Each row was made from one walk, in order. Every step used is in the known rows, and no mark comes twice. Write each row's walk.
Each row is shifted at random along 8 fixed directions that mean nothing.
Known rows
V > Q > S > A > K > T > R: [-257  -19  -43  -12  162  -24  -94  251  -96  -93  -43   79  -91 -110
 -129  182   68  230  -59  163 -161 -241  -82 -139   87 -148   97   36
 -296   44  180  261  -48  -14  100 -191  124   38    4 -213 -300   96
 -134  -86    2 -247 -200]
R > S > N > Q: [  73  186  192   69   32   18  -28 -113  -74  -36  -31  103  -28 -159
 -120 -182  148  135   66   71 -215   21   11  -18   57 -160   66  136
 -191  -65   78   58   77   69  165  -31   -1   47 -122 -152   22  -82
  -36   43  101  -15   33]
S > N > A > U > V: [ 153   97  -22  208  -62    8   57   14    7  -62 -187   57   -6 -222
   57   47  117   54 -103  165  -34   21 -147  180 -103  115   -9 -164
  -16 -225    2  102  -30 -121  201  118  215   70 -148   33   39 -154
   36   22   -5  -82  -93]
U > A > K > N > Q > S > R: [ 148   50  -69   87 -139  102  151   86  -41 -166   61   19   57  -35
  -22   77   37  200  -56  278  -62  -26    8  108   -7   50   62   31
  -20 -154  162   98 -155  -58  272  196  134  215  -21  -94  104    8
  -70  127  -77 -153 -158]
K > N > A > U: [  17  183  161   95  159   51   70 -128 -130 -141 -156   11  -21 -324
  -27  -70 -124   -2 -301  144 -139 -167 -111  201   42    2   76 -253
  -36 -144 -132  157  176   33  152   17  131  157   18 -194  -69  -81
   78 -108 -123   76 -259]
U > S > R > N: [  34  127   94  135   38   60   64  -10   -4 -175  -79   -9  145  -54
   16   41   56  218   -2   90  -62 -119   48   62   65  -58  177   10
  -38  -91  188  133  -81 -105  202  -46  122   56  -42 -205   91  -33
   29   47   -9   87  -21]
Q > N > K > A > S > R: [  23  -15   16  134   99  -60  113  -41  -68  -58   50  -42   42  -96
  -64   46   68  169 -160  101   -7  -47    5  163  112 -120  103  -28
  -49  -48  182  334 -174  -45  339   57  130   16  145 -301  -42   34
  -84   23 -106 -164 -213]
S > R > N > A > U: [ 130   85  121  139   -6  -40   68  -43  -96 -109   24  144   36  -15
  -54 -132  115  139   23   46   14 -134  -71  203   -6   58   86  -93
  -51 -251   66   57   96  -70  163  116    6   10  -90  -27   -9 -182
  167  -71  -28  -57 -260]
Q > S > N > A: [  66  177   33  147  100  -48   67  -25  -58   23 -116   59  -39 -169
   33  126  -46  127 -190   70  -71 -162   97   55   34  -86   41   59
 -123 -152  -44  245  -15  -54  339   22  147  134  -88 -181  -18 -116
  -47  132   39   29 -117]
T > S > R > N > A > K: [-107  255   92   55   64   36   84   77 -188  -16   26   66    8  -49
  -11   62  117  346  301  113  -84 -123   72  -56  175  -75  111   91
 -296 -276  327  185  134 -213  138 -158   46  -97 -100 -170   98  -75
 -121 -151  -58 -340   61]
A > K > T > S: [ -24  128  -59  163  138  137  -10   35  -37 -183 -130  -20   70 -173
    5   84  -27  -31 -200   33 -177 -161 -259  -55  -43   13   48 -191
 -153 -130   23 -134  -24  -11  114  -28  161  169  -42 -195   -3  123
  -36 -133 -156 -125  -41]
V > K > T > R > S: [ 222   82  131   71  206   94 -134  -13 -114 -161 -137  -46   10 -134
 -256 -107 -319 -168 -343 -195 -338 -107 -406   21  -54   73   64  -56
 -191  -32 -173 -345  142  265  122  -14   55  206 -284   88 -110   83
   56  -48   70  433   87]
A > S > R > U > V: [ -78  108  115  -32   54  189  184   21  -71  168  102  110   70 -111
   58  -36  158  168  428  156  -41  209  -32  231  203   -6  124   40
  -68  -82  226   32  -43 -124  188  -90  -57 -254 -147  113  107 -159
 -160 -141   19  -93  119]
U > R > N > A > K > S: [-147  205   82   40   67  117   70   81 -102 -110  -93  -69   -7 -243
  -38  183   60  287  -42  208  -37 -268  -39    2    3   71   96  -11
 -132  -93  255  184   68 -138  218  -70  169   77  -11 -113  -89  -78
  -59  -40  -22 -228   17]
A > S > N > Q > K > T > R > U > V: [  79  184  203   43  364  135   55  -12 -105 -114 -179   20  -25 -551
   10   38  188   68 -190  206 -247   23 -181  201  198 -351   -9 -165
 -104  -36 -124  155   70  116  165 -273   73   55   92 -358 -282 -100
 -138 -195   35    0 -165]
Q > A > U > S > N > K > T > R: [ 178   -8  -84  145   91   23  -26   93  -84 -185  -19  -24   47 -191
  -39   34   85  -55 -319   31  -71   31 -219  140   48 -126   20 -159
   12   20 -153  251  -80   92  277  -76  252  152   26 -191 -223  -91
 -215 -164  -11  -48 -188]
S > R > U > A: [ -40   43    6   86  127   61  193  -42   88  -80  -75  164  -20 -177
   89  336  122  231   66  108   49 -121   15  143   65  -54  219   -1
  -54 -112  159  346  -74 -185  262  -20   69  -53 -154  -83  162  -81
    2  -58   41  -62  -23]
A > S > N > K > T > V: [   4  165  119  111  168  -64   -2   34 -257  -71 -115   23  -66 -377
  -75 -157  -72   25  -99   79 -303  111 -193   28  151 -154   35  -72
 -258 -126  -75  112  141   94  182 -140  220   33  -26 -193  -69   15
 -136  -70  -20    2   87]
V > A > U > S: [ -59   31  -38  124   69  145  -68   -7  105 -262  -89  -47   36  -91
  -12  202   72   90 -310  208    9 -277  -97  154 -175  -80  157 -234
   69 -130  118  165  -54  -95  134  -52  257   35  -41 -194  -53 -125
  223  -82  -38 -113 -174]
V > K > N > Q > A > U: [ -13  -32  -46   12  -17   27  156   64    1  -27   66   50  -25 -106
  -61  309   75   88  -73  368  -16 -116  -64  213   99 -201   42 -200
   50    8   82  573   29   -7  270  -51   24    7  111 -261  -50 -223
 -190   -8   27 -291 -429]
A > U > S > R > N > Q > K: [ 242  194   65   79   22   53  206  -77  -27 -170 -135  -22   53  -38
  -57   68 -135  124  -62  253 -181   15  -79  153  197    3   52  -77
   81 -277    5  125   50  135  247 -111  -39   40  -36 -244   15  -37
 -148    7  -53   56  -72]
R > N > A > K > T: [ -54  189  102  133   55    2   44   84 -140 -152 -139  -20  -38 -230
  -76   68   73  213   39   99 -111 -184 -149   15   90   67   61 -160
 -135 -158  165   69  105  -77  181  -73  117   45  -97  -95 -166   50
  -13 -145  -83 -172  -53]
R > S > N > K > A > U > V: [  32   64  204  133   84   22   20  -94 -147  -30 -162    6  -73 -268
 -195 -185  -15   87  -82  105 -185  127 -169  190   71  144   39  -53
 -123   12   -7   34   28  146  152  -67  143   55 -215   88 -113  -36
   30  -40  158  150  151]
K > N > A > S > R > U > V: [   2  167  190   96  253  124  126    5  -64  -70 -231  -16   31 -396
   89  119  174  278  -84  232 -114  -94   76  196  123 -223  135 -151
 -194 -131  161  338   19 -190  238  -57  182   53  -11 -180   11 -169
   58   -5  -10   11  -86]
V > K > T > R > N > Q: [ 162  150  -48   56  -22   16  -44  159   16 -154  -14  121  116 -174
 -153   93  108  -13 -134  -35 -346 -234 -391  -10  -78 -215  -26 -164
  -67 -201  175   16   65    6  207   99  107  214  -33 -116   35 -162
    0  105   82   48 -181]
A > U > S > R > N > K > T > V > Q: [ -92  -22   11   52   46   10   55  187  -70  -37   76   87  -88 -112
  -90  199  248  206  261  294 -133  -24  -98   41  290 -304  114    6
 -178  -49   90  366  188 -140  133 -270    0 -179  -20 -134   13 -264
 -189 -143   59 -241 -216]
R > U > S > A > N: [-107   66  109  178   78   34   40   -6   27 -183  -23   58  -21  -55
   23  -18   25  213   55  125  -69   28 -116   70  103  187  241    1
  -11 -178   89  180  -64   51  194  -86   99  -76 -150 -116  -82   29
  -78  -82   28  -27  161]
A > S > N > K > T: [-105  123  -53  115   -2 -103  -27  131 -145   44   38  102  -25 -168
  -22   38   75  174   98   85  -97   66  -34    0  229  -92   10  -20
 -186  -74  109  308 -102  -21  320 -108  126 -110  -40 -145  -11  -42
 -253  -14   24 -223    4]
Q > K > N > A: [ -77  124   98  140    1  -40  -30   83 -109   15   64  163    7  -61
 -117  -43 -143   35   71   66 -157 -117 -135   24   17  -47   -6 -104
  -15  -35  -11  125   22   22  321  148   46  133  -12  -63  -39 -150
 -102   94   37   22 -206]
V > K > A > N > Q > S > R: [ 376  -63  -87  150   -2   84  117  -95   52 -216  -27 -204   -6  -78
  -36  118   27   39 -447  214  -50 -127 -121  224   30    3   57  -42
  151 -193   66  177  -77   63  271  117  127  240  126 -372 -113   51
   41   41 -143 -151 -341]
Q > N > A > K > T > S > R > U: [   2  249  257  152  364  207   78    8 -131 -122  -24   71   84 -211
  -94 -120  286  198   52   76 -132 -158  -89   84    5 -254  146  -66
 -249 -144  132  -53   49  -92  240   -3    7   -7  -88 -249  -34   -6
   24 -187  -81 -145 -203]
V > N > A > U > S: [  17  101  -47  181 -143  104  -88   84   16 -172  -60  -41   43   21
  -74   97  124   86  -94  166   16 -200  -93   76 -120  -48  122 -217
   49 -246  138   84   45 -184  213   57  229   33 -100  -33   17 -216
  150  -45  -23 -143 -142]
U > A > S > N > K: [ -99  269   42   40   -9  -43  -54   94 -273  -51 -154   79  -89 -127
 -115  -71  -45  378   77  118 -159   30  108 -115   82 -123   42  173
 -442 -258  185  328   89  -99  256  -93  246 -136 -198  -29   82  -34
  -68  176  185 -134  298]
N > A > U > S > R: [ 198  178   67  144  116  192  129 -193  -35  -78  -48 -108   42 -178
   64  -20  -45    2 -192  122   19    5  -20  238  147   71  149  -92
  105 -233  -53   93   -1  -84  190 -130  152   19  -43 -206   80  -27
  -36 -282 -300  -16 -138]
K > N > A > S > R: [   2  108   56  176    3    3   84  -20  -89   38  187   82   93 -125
   70  -45  -46   48  -20   67  -18   15  -20  169  181   61   86 -104
   18 -166   79  150 -134  -97  268   27  109   59   97 -232  139  -98
 -103  -96 -228  -97 -243]
U > R > N > A: [  35  229  127   -4   57   65   60   52  -78  -94 -149  -17  -16 -197
  -41  124  101  192   80   54 -107 -200   12   30  -23 -133   88    4
 -108 -195  130  262  199 -180  231  -61  139   11  -84  -13  -44 -225
  -21  -21   31  -92  -46]
Q > S > R > N > A > K: [  36  239   95   -3  -16   64  190   47 -185   -2   57  -36   36  -35
  -11   31  -27  269  218  182  -29  -38   57  123  176  149   74  109
  -69 -240  244   35   47  -90  223  -73  -12  -41  -94  -70  -13  -28
 -129 -123 -109 -184    1]
A > N > Q > K: [ -38  159  -84   91  -80  -69   42   49  -29  -68  -46  179   16   69
 -270    9  -21  118   45  146 -273  -91 -220  -57  -63 -138    7  -64
 -141 -239  130  140   34   49  284  240  -15  -39  -87  -77  -41  -59
 -133  252  146 -162 -106]
N > Q > K > A > S > R: [ 129   84  -63   54   83   83  180 -133  -21  -84 -169 -191  -60 -199
  107  188   82  211 -160  285    8  -46  136  129  274 -156   43  -86
   24 -143  238  426  -53  -57  237 -169   95   59  240 -508 -125   68
 -130  -93 -263 -404 -130]
S > N > A > K > T > V > Q: [ -74   22    0  238   45 -164    6  151  -73 -108 -172   78 -174 -216
 -127  178   58  138  -54  174 -245 -109 -258 -116   73  -31   95  -86
 -256 -196   65  192  160 -121  142 -104  198   18  -80 -229  -68   51
  -77  -28  -20 -201 -199]
N > Q > K > A > U: [  18   98  -84   13  -19   63  147  -76  -30  -91 -205  -27  -79 -103
 -102   52   36  114  -65  259 -111  -95 -114  116   64  -17   -1 -216
   49 -118  184  217   79   64  197   24   31   58   32 -179 -193    5
  -58   -4  -53 -281  -66]
A > N > Q > K > T > V: [  94  178  -76  164    4   77   32   95  -48 -171 -164   70    2 -224
 -173  -62  116  -47  -47  178 -327  -41 -381    0 -138 -228  -54 -243
 -137 -185    8  -62  137   34  204  234  106  139  -39  -94 -101  -71
  -70  135    8 -192  -93]
A > U > V > N: [ -16   -2   30  121 -151   41   52   52   24  -27  -93   53   44  -99
  -74  148  -70  -93  -21  175  -98  -19 -255  216  -58   71   96 -232
   76 -155   30   11   22  -36  148   48  128  -15 -125   70  114 -140
   66   -2   74   58 -177]
K > A > S > R > U: [ -60 -141   78  128   52  -84  215  -92  -16   83  263  194   22   68
  -19  -50  -14   68  163  -74    9  105 -182  283  275  264  234  -60
  119  -69  136   25 -142   81  266   -6  -91 -110  -58  -37  -13    3
  -92 -176  -24   63  -41]
N > A > U > V: [ -49  160   83   33  143   85   39  -24  -71  -67 -316  -16  -66 -323
  -55  109  126  179 -125  247 -117 -177  -17   89  -68 -190   57 -169
 -199 -148   95  315  151 -177  122  -30  220    0 -114  -17  -91 -158
  101  -46    9 -136  -75]

Write each row's walk
[  24   66  190  166  109   -7   29   61   -4   20  -15  146  -13 -145
  -75   52   87  109  -53  134 -172  -91 -124   78   -1  -12   56   46
  -32 -132  -21   57  -12  -30  288  -16   70   79 -126  -86  -74 -217
   55   50  157  145 -242] -> R > U > V > Q > S > N > A
[ 100    7  113  143  163   43  -16   93   -8 -198 -194   -2  -54  -73
  -15  257  129  222  -88  364  -89 -233  -23   -4   59 -258  -21  -47
 -136 -179    2  297  141  -86  112 -201    3   44   83 -365 -129 -228
   74  -53   30 -234 -426] -> T > S > R > N > A > U > V > Q > K
[  49   82   -1  185   16 -179   72   46    0  -75  -15  163  -48 -125
  -66  175 -177   25 -148  191 -290    4 -235   60   31  -75    8 -129
   -7 -313   39  205  -29  147  274  -64  139   63   14 -357   40  -87
 -116  126   47  -76 -103] -> T > V > A > S > N > Q > K
[-169   40  115   14   56 -100  152  195 -112  -72   37  136   30  -60
 -227   91  187  297  224  297 -299  -49  -87   25  162 -199  265  -91
 -123 -146  435  228  -18   25  267  -56   53  -62  -97 -237  -45    8
 -108  -77   79 -195  -76] -> A > K > T > V > N > Q > S > R > U
[-173  149   14  178  194  109  -52  117   11 -209 -105   95   12 -219
  -18   28  217  217  -49   65 -135 -117 -154    5   48  -91  194 -120
 -186 -108  132  220  -74  -35  183  -77  195    2 -125 -160 -162  -15
  -78  -65   50 -112   93] -> K > T > R > U > S > A > N
[-172 -126  174  -89  -75 -144   50  109 -143  -98   76  -15  -33   45
 -175   14  126  354  162  515 -190   36  191  -26  230 -219  217   44
   25  -25  374  558  -52   98  171 -225  111 -102   62 -384 -155  -16
 -159 -157   22 -378 -165] -> A > U > V > N > Q > S > R
[-279   63   82   74   95  -86  -16  148 -167   50  -58  186 -207   -5
 -298  118  -18  325   69  279  -99 -175   30  -87  109 -102  115   85
 -316  -61   25  456  143  -20  267 -181   53 -220 -135 -110 -157 -137
 -194   96  230 -256 -227] -> V > Q > K > S > N > A > U > R
[ -12   85  118  101  -62  149  184   64  -67   79 -129  -55    4  -69
  -33  122  -79  122  243  222  -98  134 -102  226  244   92  114 -136
   59 -172  254   44    2   -8  277 -153   39 -110 -114  -41   33  -47
  -85  -19   68  -26  116] -> Q > K > A > S > R > U > V > N
[ 161   35  -33  126  161   25   -8  124    5 -147 -205  -30 -105 -322
   63  294   39   56 -307  156 -166 -194  -79  130  -94 -325    9  -67
 -160 -129  -20  299   71  -15  277  -29  294  203  -60 -196  -53 -193
   87  135  109  -53 -106] -> Q > S > N > K > T > V > A
[  29   86  -50  198  -80   37   96  162   -7  -78   77  180   -7  -78
  -32  218  181  225  180  210   -8  -73  -69   62  156 -129  -51 -116
  -69 -146  105  196 -109  -58  318  -25  -19   14  -20 -120    8 -163
 -131   73   26 -290 -192] -> U > A > S > R > N > Q > K > T
[ -68  191  167  110   89  120   71  133  -92    8    4   97  132 -196
  -12  -40  128  217  200  267 -126   56  -63  157   80  -59   35 -158
  -14  -98  256  107 -142  -92  305   29   71   -9   -8 -115    5 -184
  -61  -22   -4  -90  -89] -> Q > K > N > A > S > R > U > V
[ -60  150  133   76  239  127   60  -43    3 -113  -61   60   57 -198
  -33   75  131  270 -154  145 -130 -227  -71  145   12 -154  199  -11
 -149 -193  329  302  -13  -52  292   34  125  -16  -64 -267   48 -143
  153   20   99  -85  -31] -> V > A > N > K > S > R > U
[ 281  100  121   41   66  162  332  -78  -83  -82 -114 -107    8 -215
   16  116 -145   19 -190  346 -165   19 -169  244  164   39   48 -111
   47 -201   38  231  193  142  213 -159   47  158    8 -277   48 -123
 -129  -35  -77  -33  -64] -> T > V > K > S > R > N > Q > A > U
[-179  218  286  -35  308  151  -73  105 -119    5  -41  101  -15 -505
  -60    4  186  128   86  116 -320   -9 -178  121  105 -336   83  -61
 -117  -22  212  289   58    8  174 -348  242  -83  -99 -220  -89 -187
  -55 -268  146  -66   39] -> S > N > K > T > R > U > V > A
[  -8  159  214 -113  121  144   88  113 -142  -57 -135  -31  -75 -246
  -51   79   26  228   88  265 -238   -9  -55  111  142  -87  137   88
 -165 -210  215  151  125   56  105 -256  105   28 -105  -76 -153  -16
  -79 -139   64  -45   90] -> T > R > U > V > N > Q > S > A > K
[  10   83  124   19  218    9  172    2  -74 -127 -214  -71   -7  -68
 -129   85   97  357  -79  187 -197 -103    1   59  154 -170  188   19
 -219 -190  328  322   57  -56  321  -47   38  -97   -9 -277  -77   41
    7   92   47  -44  -55] -> V > Q > N > K > A > S > R > U
